Each name stands for a flat space through zero: a line, a plane or more. A row that begins with a name and a colon came from that space; any other row is followed by the name of the space it lies nearest, among the names in its block.
j43_j684: [-33  22 -21   9   2   1 -16  19   8   5  39   6 -15  41  11  18  -8  18
  -2  -6  27  10   8  12  10  22]
j884_j52: [ 16  21   9   9 -18   8  -4  -9  -9   5 -12 -11   8 -17 -12  16  12 -13
  16  -3   3   6  -6   7   4 -27]
j43_j684: [ 15 -18  28   1 -17  -7  -9   5  -1  40 -12   2   1 -17 -30  12   9 -13
  -6  -4 -17 -31  24  30  19  16]
j775_j458: [-13 -11   3 -11  20  13   2 -12 -42  12  29  36 -22   3 -20 -10 -30   8
 -30  45  23  20  12 -20   9 -24]
j330_j70: [ 14  -9  -7  32  -7 -24 -20  48 -15   7  24 -26 -24  30 -32   8  13   3
  21  -7  38   4  11  -6 -24  36]
j330_j70: [ 35 -26  32   6   6 -11  -4 -10 -26   6  -1   5  25 -29 -28 -13   8   2
  -4 -13  35  -3   3  15   7 -34]
j88_j516: [  2  17 -19   3   7   4  10  -1 -14 -17  20  17 -15  17  15  -8 -11  14
   2 -10   0  28   1  -5  23 -19]
j884_j52: [ 10  24   4  -1  -7  -6   6  17  -5 -14  -6  -1 -39   5  -4   7   5 -19
  19  12  -1  23  -5  -8 -36   7]
j330_j70: [ 34 -24  -3   5 -13  -5  29  -3 -26  17 -39 -26   3 -23 -16  -7 -12 -35
   9  16 -62 -16   5 -30  16  -3]
j775_j458: [ 23 -39 -33 -20  18 -12 -11  13  -8 -27 -16 -37  26  -2  -3  14 -35  -7
  20 -14  60 -30 -33  22   3  -2]
j775_j458: [ 31 -22 -28   3   7 -27  30  20 -30 -19 -22 -33  20  -6  -1 -10 -21 -26
   9 -11  -9  -4 -18 -23   2  -9]
j88_j516: [ -2 -32  13  14  14  -8  12  -1 -12   4  -8 -30   2   2  -3 -22 -12 -15
   3  42   2  -2  -2 -54 -46  22]
j43_j684: [ 33   2  -8 -17   3 -21  18  22  10 -51 -31  -8 -22 -11   9 -15  14 -17
  23 -15 -10  12 -26  -7 -50   5]
j775_j458: [ -8  -8 -16  28 -17  32 -29 -11 -20  35  18 -18  -3  10 -33  16   2  18
   6  30   2  -7  15 -29  29  -5]
j88_j516: [-10 -11  16   0   8  27  -2 -35  -5   5  -6  -2   3 -13   0 -13  -7   3
  -3  46   0   5  -4 -37 -17 -15]
j88_j516: [-18   4 -17   2   2   0   1   7  -2   4   5 -13   4  13   6  10 -15  -6
  -2  11   6  -2  -5 -10  -1   9]
j775_j458: [  6  29 -13   6 -14  -1  -3  11  12 -15 -19 -43  -1   9  15  32  -6 -26
  43  -6  18   1 -24   8 -21   8]
j884_j52: [  2   2  27  25 -23  20  -7 -12  -3  40  -1  -4 -32   2 -20   1  14  -4
  12  34 -42   0  32 -25   2  21]
j88_j516: [-31 -14  20   6  12  28   0 -39   1  24   0 -18   9   4  15  -3 -29  -5
   0  59   3  -6   3 -38 -12   9]
j330_j70: [-30  26 -12 -24  -6  -6   6  16   5  -9  -9  19   3 -16 -10   9  17 -15
 -36  11 -12   5 -17  -8 -36 -11]
j43_j684: [-17  31  20   8  -4  -7   4  -4  12   9   0 -14  21   4  22  21  -5 -20
   9 -10  21   3  -5  23  -7   1]
j43_j684: [  9 -17  15   5  13  -5   8 -16  -8   6   5  -1  22  -2  12 -12 -17   4
   0 -10  13  -4   6  10  23  -9]
j884_j52: [ 16   8   6 -11  18 -10  23   4 -51 -22   6  18 -25  -7 -13 -12 -24 -21
  -5  31  30  42 -12 -25 -29 -39]
j884_j52: [ 26 -25   6  13  17 -11  39 -14 -40  -1  -5  -8   9  -5   9 -34 -29 -14
   1  12 -22  15   5 -40  15 -20]
j330_j70: [-36  29   3   8   0 -13  -5  15   3   6  24   9  20   9   1  10  14   2
 -26  -9  27  12  -2   6 -18  -3]
j88_j516: [ -3  -3  15 -13  -3   5 -18  -2  12  13   3  16  -6  -6 -11  12   4   6
  -6  -4  13 -15   9  35   8   7]
j775_j458: [  8  18  50  19 -10 -17  39  -2 -43  35  -6  14 -13 -20 -21 -16   4 -43
 -18  35 -42  29  25 -36 -22 -16]
j330_j70: [  5   6  11  43   4 -11  24  -4  -6  -3   6 -32   6  19  26 -25   2  -6
  23   2 -17  25   5 -49 -18  10]
j775_j458: [ -9   6  10   6 -22  22 -38  -6  -6  39   6  -6   5 -10 -40  38   9   0
   0  17  29 -19   8  22  15  -8]
j43_j684: [-15  -3   3 -15  21 -26  46   0  17 -15 -19  -9  19   5  53 -17 -30 -29
  -7  -6 -30  -4  -9  -6 -16  25]
j775_j458: [ -3  -6 -29  23   4  -9   7  15  22 -18   9 -23  -2  33  30 -19   7  20
  18 -25 -27   3   2 -25   3  35]
j88_j516: [-34 -13  11  39   8   3   3 -15  10  23   4 -57  35  22  26  -5 -16  -8
  13  33   8 -10   0 -51 -27  33]
j884_j52: [ -5   8  10  15 -17   2  -9   6  25  13  -7 -15 -11   7   1   6  22  -1
  15   0 -24  -8  11  -3 -14  32]
j88_j516: [  2   1  25 -18  10 -15   8  13 -26  15   5  14 -27   3 -12  16 -35 -32
  -3  24  34   4   8  24 -13   8]
j775_j458: [ 19 -25   6   9   4 -16  11   5  -7   1 -13 -21  16  -7  -3 -13  -2 -10
   6  -6  -7 -11   0 -11  -5   8]
j43_j684: [  8 -28  -9   3  12 -18  30   1 -10 -10 -19 -18  25 -11   8 -30  -6 -12
 -12   4 -32  -6  -9 -41 -13   1]
j884_j52: [-13  -9 -13  17  -7   9 -28  20 -13  31  28 -13 -32  34 -27  24 -15   7
  11  26  25  -8  20  -4   9  36]
j330_j70: [-11   9 -11 -35   1  18  13 -22  16  -9 -20  27   0 -18  19   0  -8  -1
 -18   3 -42  -6  -8  10  20 -16]
j330_j70: [ 18 -17   7  -8  12  46   3 -64  33 -37 -37 -25  -1 -13  48 -24 -13  13
  48  24 -21   0 -24 -30  -9 -12]
j884_j52: [ -7 -20  -5 -34 -16  20 -30   3  31  22 -27  -4 -25  -8 -20  34  -6  -9
   5  22 -15 -51   4  34   3  43]
j43_j684: [ -2  11   5  -6   7   0   2  -9  21 -20  -6  -7  10   2  29   2  -4  -1
  15 -14  16   3 -15  15 -11   0]
j88_j516: [  2 -18   8  -3  -2  13 -14 -13  16   2  -8   4   4 -13  -9 -10  19  16
  -4   4 -11 -14   2  -4  -4   3]
j88_j516: [-16 -14 -15   5  12  13  -2  -9   5   1  17   1  -9  23  15 -12 -15  22
  -2  14  -7   0   8 -21  13  17]
j775_j458: [ 14 -13   8 -17   3 -11  -5   4   3  -6 -18  -9  18 -18  -7  11  -6 -14
   4 -11  28 -20 -14  30  -7  -5]
j884_j52: [ -2  -5 -13  31   5  -3   6   6 -16  11  30  -4  -9  32   7 -13 -10  17
   5  -4  -9  14  21 -22  29  12]
j775_j458: [ -8  40  12 -12 -15 -23  16  24 -16  15  -2  25  -2 -14 -16  22   6 -34
 -26 -10  -6  11   4  29  -4 -15]
j884_j52: [ -1   3  -6   8  12  -5   6 -10 -17  -9  18   8  36  -4   7 -12  -2  15
 -15 -21  25  14  -7   0  22 -39]
j43_j684: [ 30 -45   5 -23  25 -18  38  -6  -7 -17 -22  14  -5 -13  18 -41 -26  -8
  -9  -4 -39  -9   4  -7   8   8]
j43_j684: [ 39   7  20   0 -14  -7   8   4 -24  -7 -24  -1 -11 -31 -31  -1  19 -25
  11   5  -4  14  -6  -6 -24 -30]
j43_j684: [-10  45  43  -5  10  25  -3 -47  -7  10  27  30   1   4  33  22 -34   1
  14   0  58  30   6  54  38 -45]
j330_j70: [ -5  -1  19  35   3   0  15 -19 -10  16  -1 -41  24   8  19  -8 -14 -16
  19  21   1   8   3 -39 -11   4]
j330_j70: [  0   5  -5   8 -10   6   2 -15  13   7 -10 -11  38 -11  13   4  10   5
   0 -27 -21 -14  -2  12  33 -15]
j884_j52: [  7  -5   1  -2  -2 -16   8  20  16 -11 -22 -27 -13   5   8   2   0 -23
  21   3 -10 -10  -8  -7 -39  38]
j88_j516: [ -6  15  -2 -21   1  -4  25   1 -22  10 -15   1 -12  -3   6  21 -43 -43
  -3  27 -10   2  -4   5   6  -5]
j330_j70: [-22  -7   5 -48  13  14   9  -7 -18  17  -6  34 -40  -5 -10  15 -50 -27
 -26  62  -3  -8   5   5  -4   7]
[  2 -31   8 -25  35 -42  32  24  -3 -40 -23 -16   4  -7  15 -28 -22 -34
  -8  20  24   1 -29 -29 -85  24]  j884_j52
[ 35  32  42 -34  -1 -25  27  18  -4 -13 -17  38 -61  -7  10  12 -17 -44
  21 -14  -2  21   8  62 -15   8]  j43_j684
[ -2 -28 -48 -52   5  -4 -14  40 -12 -15  -6  30 -43  -4 -44  11 -10   1
 -32  22  -1 -21 -10   6 -12  16]  j88_j516
[ 39 -36   9  37  -2   1  -9  -4 -14  18   2 -44  -6  19  -5  -3 -18   3
  49  -2  13 -13  18  -7  26  24]  j330_j70
[ 12  49  34   1  -8 -23  19  13 -12  -3  -5   2 -13  -4   9  21  -5 -43
  20 -11  25  29  -4  32 -25 -13]  j43_j684
[ 12 -42  22 -20  29   8   9 -26 -45   5   5  28  -4 -22 -22 -27 -34   0
 -27  46  25   6   4 -21   0 -33]  j775_j458
[ -5 -38  -3  -3  23   0  12  -9 -24  12  16  14  -1   8  -1 -24 -31  10
 -23  23  -4  -3  15 -23  21   3]  j884_j52
[ -6 -15   3 -23   3  15  -3 -15   6   9  -6  25  -9 -12  -4  -3  -7   7
 -18  14 -21 -14   8   9  16   0]  j884_j52
[-14  -5 -11   2 -11  22 -27 -15  23  -2  -9 -11  26 -17 -13   2  34  22
  -8   4  -2 -16 -14 -16 -12 -11]  j88_j516
[-50  16 -29  24 -10   5 -29  12  14   9   9 -54  49  14  -5  33  12  -1
  -3  13  45 -14 -26 -25 -33   9]  j88_j516
[  2 -14  -6 -33   8  23 -19 -14  12   1   4  27 -26   5   4  13 -25  18
   4   2  11 -18   6  43  38   7]  j330_j70
[ -1  40   6 -27 -23 -10  -4  14   6   5 -20  16  13 -29 -16  39  16 -29
 -13 -25   6  -8 -13  57   2 -25]  j775_j458
[ 15 -15  -5 -25  18  15  14 -27 -22 -24 -12  16  -3 -21   3 -17 -24  -1
  -5  24   4  12 -17 -17   2 -40]  j775_j458
[  7  21  -6   3 -27 -12  -5  22 -10  19 -16 -18  18 -15 -26  37  11 -29
   1 -16   1 -14  -5  26   8 -10]  j775_j458
[-14  24  25 -15  -1  36 -14 -39  30 -10  -1  28 -21  -8  19  -2  13  19
   6  17  -4  14  -1   8 -11 -13]  j775_j458
[-20  -8  37  10   2  26 -35 -27  51  12  15   9 -11  12  16  -9  26  39
  11   4   9 -11  19  13 -12  35]  j775_j458
[ 15 -16   0   7   3  -6   6   0 -23   6  -9 -25  13  -6 -10   4 -19 -18
  10  11  16  -6  -6 -10   1  -8]  j884_j52
[ -2  15  13  17   5 -18  10   8 -18  10  20  -4  10  15   8   6 -15 -10
   3 -12  29  15   7  13   9  -4]  j43_j684
[  3  -5  -4  26   0   5   1 -13 -21  17  20  -5  23   7  -1  -6  -6  15
  -2  -9   3   6  12 -10  42 -21]  j884_j52
[ -6  -3   2  -8   7  19 -34 -10  24 -22   3  -7  -5   2   1   8  10  22
  19   7  52  -2 -19   9 -31   2]  j330_j70
[  6  19   2   0  -3  11  13 -19 -11  -8  -8   4   4 -13   8  -3  -2  -7
   3   6 -12  18  -8 -12   6 -33]  j88_j516
[ 11 -20 -12   8  11 -12  22   4 -10 -11  -1  -3   4   4   9 -29  -4   5
  -5  -6 -27   5   3 -30   5   3]  j775_j458
[ 49 -36 -10 -27  -7   7 -12  -2  -5  -1 -20  20 -13 -24 -28   2  -1  12
   6 -27 -17 -30   8  45  54 -12]  j330_j70
[-11  -8 -21 -18   4 -12  -8   3  50 -22 -18 -15  55  -8  30   7  12  12
  -5 -56   6 -38 -24  44  11  10]  j884_j52
[-20  22 -26 -24  -5  14   3  -4  30 -21 -12  16  -6  -2  22   3  10   8
 -10  -7 -37   0 -13   3   1  -1]  j330_j70

Each name stands for a flat space through zero: a line, a plane or more. A row that begins with a name and a colon came from that space; any other row is followed by the name of the space it lies nearest, among the names in its block.
j381-j899: [-41  29 -18 -15   4   8  11  32  24  -3  17  -6  22  -8  29  12 -10 -33
   4  -5  -1  17 -18  -1 -10   9]
j672-j49: [-10  -5  17  27  -1  28  11  -4   3  32  17  17  -8   9  11 -22  32 -50
   3  10 -35 -34  27  -5  -3 -22]
j234-j454: [ -5  30 -24 -18 -18  -7 -17  -1  57 -11 -11 -29 -40 -35 -10 -23  14  19
  19   2  25 -14 -31  -4 -29  -1]
j497-j841: [-14  24  -8  18  -1   1   6   5   7 -20   6   5 -31 -17   2  -8   1 -22
  -8 -40 -13 -21  -9   4 -26  14]
j381-j899: [  3 -12   5 -11 -11 -13 -18 -11 -21 -10 -24  21 -10  18  -6   6  10  29
  10   9 -17  -3  13  -3  22   8]
j497-j841: [ 10 -38  -5   5  26  11  25  33 -21   8  15 -21  27 -10 -15  19 -22 -16
  -4  -8  21  36   5  20  -6   2]
j381-j899: [-10  19  10  18   5  21  19   0 -14   7  43  17  14  11  30   5  -6 -40
 -23 -22 -26  -7  -5  -5  -5   1]
j497-j841: [ 30   9   4   0   3  -2  37 -13  14 -12  20 -42  -9 -11 -33  -3 -16   2
 -14   2  12  -2   7  -9 -20  -4]
j497-j841: [  9 -25  15  25  17  16  42   4  -8  28  23 -26  23 -12  -9  -3  -4 -37
 -14 -10  15   4  19   9 -14 -29]
j497-j841: [-29 -24   3  14  17  14  13  41 -24  14  -2  15  19   0  14  12   4 -48
   6 -10 -19   8  25  16  10   0]
j234-j454: [ -9  -3  -7  14  11   8  11  -4  10  12   8  -3  15   9  -1  -8  -5 -24
   0  -1   2   8  -2   2 -21  -3]
j234-j454: [-11  -2   7  -9   5 -11  -1 -28   6   8 -10  28  45  43   8  12  -4  16
  -2  42  -2  13   9  -7  25  -4]
j381-j899: [  4  26  28 -19 -20  -3  23   0   8   6  18 -28   5 -28  18   8   7   4
 -16   1  12 -19   6 -14  25 -32]
j381-j899: [ -5   8  16   6   3   1  30  -5  -2  -8  24  12   8 -12   9  18   0  -3
 -26 -20   6 -10  -1   8   9  -7]
j672-j49: [ -8 -24  -7  16  11  18  16   7 -18  13  18   2   8  10  -2  -1   0 -31
   2 -20 -13  13   3   9 -22   2]
j381-j899: [-27  61 -17 -17 -17 -37 -19 -11  39 -40 -23  -6 -15 -33  19   2 -13  32
 -10 -37  33  -8 -47  -3 -13  13]
j672-j49: [ 15  -6   4  22  -5  15 -22 -27 -15  41   7 -15  11  25  14 -36   0 -23
   6  -2 -10   1  -5 -20 -23 -22]
j381-j899: [ 19  -8   8   6   7   1 -12  13 -14   5 -10  -4  -2   2  -6  -5  -7  -4
   2  19  -5  -2  17  -3  15   1]
j672-j49: [ -4 -11 -12  24  23   8  14  16   0 -13   5  14  -9   0 -17   2  -8 -25
  -4 -12  -9   2   6  17 -20  22]
j234-j454: [  7 -47   0  -6   6 -12  -6  17 -39  -4 -30   3   5   2 -20  17  -2  23
  12  -4   6  22  19  17  19   7]
j234-j454: [-14  -7   9 -12  -7 -26  -2   9 -48 -31 -27  23   2   7   5  31  -7  22
  -5 -31 -17   7  14   6  30  20]
j672-j49: [ 27 -13  -9 -10   5  28   2  -3  19  13  44  -4   0  -2  -6   2   3  17
  -2  23  18  14 -28   5  -9  -1]
j234-j454: [ -2 -21   9 -18  -3   7   5  26 -41 -15  16  29   1   0  11  38   6  16
  -5 -12 -17  10   5  13  37  16]
j672-j49: [-23  -5  19   1  -7 -11   7 -17   2  10 -21  24  14   9   9   4  23   2
   1  11  -7 -18  25   1  25 -21]
j497-j841: [-22  13 -21   6 -11  -2 -18 -34  13 -14   0  36 -20  19   8 -10  14  13
   4 -27 -15  -6 -32   2 -31  19]
j672-j49: [-19 -12 -15  22  28 -16 -27   6  36  -4 -55  40   6   8 -17  -9   3   1
  14  39  15  -5  13  23   7  13]
j234-j454: [-34  14 -23 -16 -14   6  -7  16  40 -10   0   9 -31 -31   9  -2  29   4
  18 -13   6 -11 -27  13 -17   6]
j381-j899: [-25 -31   2 -27  -7   8  27   3 -20   9   7  11  26  32   0  25  19  -3
  18  18 -30  21  27  -1  17  -3]
j497-j841: [ 13  -4   4   6  21  -7  17  41   9   3  -8 -45  14 -46 -12   5 -26 -15
  -9   0  46  11   7  13   3 -12]
j672-j49: [ 10  12  -7   6   9 -31 -18 -41  25 -20 -25  20  13   9 -10   2 -20  50
 -17   8  39   5 -25   7   0   9]
j234-j454: [-40 -21   6   6  -1  -4  -2 -23   9  35 -26  27  37  25  17  -6  27 -10
  15  17   0   0  15   5   8 -29]
j381-j899: [-13  13 -28 -11   7  13 -39  53  39  12 -13 -15  -9 -26  13 -17   1 -21
  30  30  14   9 -19   3  -6   8]
j234-j454: [ 16   5 -19  -1  23  33  27  39  -5 -26  66   2  -9  -8  -5  26 -27 -22
 -19 -16 -11  22 -24  13 -20  41]
j497-j841: [-15 -17  -8  13  12  10 -21  35 -14  12  -2  16   9 -23  24   6  -1 -14
   1 -29  18  13 -21  24   1   2]
j497-j841: [  3  12  18  16  -4  12   1  13   6  17  12 -10 -12 -34  18 -13  12 -24
 -11 -14   8 -27   0   1   4 -25]
j672-j49: [-47   4  20 -10 -13 -18   6  15   5   1 -42  23   3  -7  16  10  33 -12
  14  13 -19 -29  43   2  42 -19]
j381-j899: [  4  63  12   4 -21   0 -30  -7   0  -1  14  -6 -15  -8  45 -20  -9 -15
 -16 -19 -16 -29 -23 -30   3  -4]
j497-j841: [ -4   8  -2  15   3 -11  -9  -3  -9 -12 -13   8  -8  -4   3  -3 -10  -2
  -8 -28   1  -5  -6   4  -8  10]
j381-j899: [-17 -32 -20  -1   6  15  10  -2  17  10   8  13   0   4 -13   2  20   1
  17   2   5  14 -10  19 -22   1]
j672-j49: [ 24  22  12   7  -9   8  -8  -9   4   5  13 -11 -21  -1   2 -19   2  -7
  -6  11 -14 -25   4 -19   1  -6]
j672-j49: [ 31 -14   1  20  17  10 -12 -37  27  15   8  26   5  22 -19 -15   3  21
  -8  45  16  -6  -6   5  -2  -4]
j234-j454: [-20 -21   9 -47 -24   0  21  11 -43  -7  21   6  21   0  23  48  13  32
   2 -26  -7  28  -6   5  33  -3]
j497-j841: [ 31  16  23 -15 -22  -4 -38  -6  -9   9  -4  -2 -11 -10  20  -6   7  35
  -4  21   7 -18  -7 -17  40 -16]
j234-j454: [  5  23  -7  17  14   8  25   0  -3 -10  33 -17   8   7   0  -1 -32 -34
 -21 -24  -8   9  -9  -8 -32  15]
[-32  30 -22   8  20   0 -22  42  17 -27  -2  39  -1 -14  27  15 -17 -19
  -8 -14   1   3 -27  19   2  38]  j381-j899
[  4  15  17  46  21  22  13  -4  -8  15  29  22  11  18  17 -14 -11 -58
 -26  -4 -28 -21  15  -5  -8  -2]  j234-j454
[ 24 -30   3 -13  -8  -1 -17   6  -3  14 -18 -19 -14 -17 -18  -7  15  30
  18  21  20   1   6   4  14 -15]  j234-j454
[  0  15 -10  28  20   6   7   4  14  -5  16  -1   2 -13   2  -7 -21 -25
 -19 -24  16   1 -21  10 -29   9]  j381-j899
[-16   9  -9  -8   3  -3   5  12   4  -6  -1  -2  12   3   6   8  -9  -9
   3  -1  -2  12  -3   0  -3   8]  j381-j899
[ 45  -9  14  26   5 -27 -22  -3 -32  -9 -48 -32 -25  -9 -33 -25 -23   9
  -2  -8   7 -13  29  -8   2   0]  j234-j454
[ 36  30  -9  19   7 -22 -28 -38   8 -21  -8  -9  -8   8 -11 -19 -40  29
 -22 -12  25   2 -33 -11 -25  18]  j672-j49
[ -5  -6   9  -7 -19  30  27   8  -9  30  48 -33  -2 -26  22  -3  21 -26
   0 -34   0  -1 -13  -4 -17 -32]  j234-j454
[-14  24  -3 -12  -9  -1 -17  27  25  -3 -14  -3 -18 -23  12  -6  12  -7
  12  16  -1 -17   1  -4  13  -1]  j672-j49
[  6 -26  -7 -20   7  -1   8  35 -20 -13  -8 -11   0  -3 -21  22  -8   8
  13  12  -3  24  18   9  15  17]  j672-j49
[ -1  38 -11   4  -3  24 -15  14  53   5  30   2 -30 -31  18 -21  14 -18
  -1  10   7 -26 -33  -1 -17  -1]  j672-j49
[ 26   6 -25  33  33   1 -33  24  21 -18 -23   3 -30  -1 -32 -26 -27 -18
   6  23   0  -4   1   7 -24  39]  j672-j49
[-44 -16  -3 -20  11  21   5  55 -16  -5  11  59  21  16  29  43  16 -24
  11  23 -40  13  18  18  45  24]  j381-j899
[ 21  14  20  -1  -4  -2   5   0 -32  13   2 -37  20  22   6  -8 -24 -25
  -4  14 -24   4  30 -33  12 -10]  j381-j899
[-10  -8   3  -1   0  14   5 -14  28  19  15  24  10   1   8   1  25   6
   0  24  11  -8  -8   9   7 -18]  j672-j49
[ -5   7   3  -2   1 -23  -4  -5 -18 -23 -23  11   5  12  -2  12 -14  13
  -6  -9  -7   3   9  -2  13  16]  j234-j454
[ 19 -27  -1  32  27  33  -5  28   4  22  21  15  -7 -13  -6 -10   5 -31
  -3  14   5  -6   3  21  -4   0]  j381-j899
[  2 -12   2 -37 -19  41  18  -6  28  31  50   1   0  17   4   2  43   3
  21  58 -23  -2   3 -13  11 -20]  j497-j841
[-28   3  -5  -7   6  -7 -12  44 -10 -12 -27  16   2  -2  12  13  -1 -19
  14   7 -19   3  19   6  24  18]  j497-j841
[ 12  12 -18   1   7   7 -36  32  13  20 -17 -42  -1  -2   1 -32 -20 -30
  26  31   1  13  -1 -18 -16   3]  j381-j899
